Here is a tiny trained network, its code and every weight. The questions are about switching its units off for an input and a class, where a switched-off unit gives its printed mean instead of its output.

import numpy as np


def w(rows, s, z=0):
    codes = np.array(rows[::2]) - 128.0
    scale = np.full(codes.shape[1], s)
    scale[-1] = z or s
    return codes * scale


def f(y):
    return y / 2 * (1 + np.tanh(0.7978845608 * (y + 0.044715 * y**3)))


def log_softmax(a):
    a = a - a.max(-1, keepdims=True)
    return a - np.log(np.exp(a).sum(-1, keepdims=True))


def net(x, mask):
    res = np.array(x, float).reshape(1, 7) / 4 @ E
    y = f(res @ A[0][:, :-1].T + A[0][:, -1])
    res = res + np.where(mask, y, B[0][:, -1]) @ B[0][:, :-1]
    return log_softmax(res[-1] @ U[:, :-1].T + U[:, -1])


A, B = {}, {}
E = w([
[83,105,150,143,31,203,129,45,109,184,191],'x0',
[217,84,2,115,137,69,41,135,65,146,207],'x1',
[63,33,100,219,179,130,113,125,210,80,214],'x2',
[92,84,53,156,58,109,183,183,119,168,151],'x3',
[69,73,108,28,184,102,113,133,149,117,117],'x4',
[135,194,163,224,135,85,123,183,164,143,158],'x5',
[118,93,140,92,152,207,113,212,163,216,162],'x6',
],0.0076)
A[0] = w([
[195,173,158,28,109,168,144,122,70,150,95,254],'n0',
[150,91,93,125,156,128,142,178,156,148,153,158],'n1',
[248,146,96,155,186,114,109,167,88,109,151,193],'n2',
[147,86,47,108,115,137,106,98,80,89,166,160],'n3',
[253,199,86,133,162,59,115,97,98,80,57,164],'n4',
[57,104,182,177,123,172,198,75,153,208,153,185],'n5',
[154,206,147,174,78,94,94,111,85,121,108,216],'n6',
[120,12,60,41,122,125,133,125,87,164,140,237],'n7',
[141,199,125,180,69,154,132,143,94,176,155,167],'n8',
[92,106,93,235,125,139,98,192,136,200,189,197],'n9',
[11,94,219,196,128,134,171,93,225,115,134,200],'n10',
],0.0066,0.0042)
B[0] = w([
[72,137,192,100,141,158,63,129,53,204,74,219],'n0',
[146,79,123,153,184,116,103,182,182,147,126,164],'n1',
[190,168,137,164,185,31,68,132,122,144,152,196],'n2',
[83,108,119,183,148,60,156,71,84,108,196,186],'n3',
[174,161,215,96,187,59,168,94,36,108,194,211],'n4',
[133,156,35,97,95,211,116,116,136,96,119,213],'n5',
[166,178,178,182,78,151,173,131,55,97,145,198],'n6',
[56,14,86,156,201,105,179,95,109,175,132,226],'n7',
[138,149,112,203,68,136,130,181,91,191,146,185],'n8',
[173,129,95,131,96,125,152,184,195,153,195,212],'n9',
[95,186,66,51,105,187,119,113,169,2,93,254],'n10',
],0.0071,0.01)
U = w([
[74,2,83,197,155,83,162,63,95,129,173,115],'0',
[131,172,171,195,68,146,85,101,75,194,96,103],'1',
[71,76,142,47,179,147,102,136,108,225,31,178],'2',
[154,136,93,153,81,121,195,207,178,154,135,109],'3',
[133,135,70,126,94,194,94,74,151,94,186,4],'4',
[47,144,108,106,155,152,115,97,172,4,43,225],'5',
[185,97,105,176,180,73,51,145,207,166,159,122],'6',
[191,181,196,155,184,55,134,90,65,87,154,136],'7',
],0.0075,0.0021)

Each question gives the input, the list of numbers given to net, and the class t.
The units are the neurons (one row each of A and B). Each row of codes is followed by its name. A weight is (code - 128) times the scale printed after its matrix; where a second scale follows, it is the last column's (A, B and U).
mask holds one flag per neuron, in row order. A switched-off neuron (its flag False) gives its mean, the last column of its row in B, instead of its output. The means were averaged over made-up inputs and are rounded, as every weight is.
A unit's drop is (log p(t) with every unit on - log p(t) with that unit switched off) / (log p(t) with every unit on - log p(t) with every unit switched off).
The circuit of an input: a set's keep is (log p(t) with only the set's units on - log p(t) with every unit switched off) / (log p(t) with every unit on - log p(t) with every unit switched off). Starting from all 11 units, units are removed one at a time, each time the one whose removal leaves the highest keep (on an exact tie, the one counted first), for as long as the keep stays at least 0.8.
circuit, biggest first: the units of the circuit, biggest drop first
most important unit: the unit with the biggest drop
k most important neurons: the k neurons with the biggest drops, biggest first
drop of u: that unit's drop, to one decimal
input [8,5,-2,-5,-3,-6,6], class 2: most important unit -> n0
input [-8,-2,4,5,3,-8,-2], class 0: 2 most important neurons -> n7, n10
input [1,-3,1,4,8,2,7], class 5: circuit, biggest first -> n10, n8
input [6,-3,6,5,-4,6,-2], class 4: 2 most important neurons -> n10, n5
input [3,5,7,-8,-3,-5,-8], class 7: 2 most important neurons -> n4, n7
input [1,5,-3,0,7,0,-3], class 0: 2 most important neurons -> n7, n3
input [-2,4,-1,4,-8,-4,7], class 6: circuit, biggest first -> n2, n1, n10
input [6,-8,2,4,-7,-7,-6], class 5: 2 most important neurons -> n10, n9
input [-6,7,-2,-8,4,-1,5], class 7: 2 most important neurons -> n4, n2
input [6,-1,4,4,-3,1,1], class 4: 2 most important neurons -> n5, n10
input [5,-1,7,-4,5,-4,1], class 5: drop of n10 -> 0.7
input [-4,-8,4,5,-8,3,-2], class 5: drop of n10 -> 1.7
input [6,-7,2,0,-3,3,-2], class 5: drop of n10 -> 0.9
input [3,5,6,1,-1,3,0], class 6: most important unit -> n9
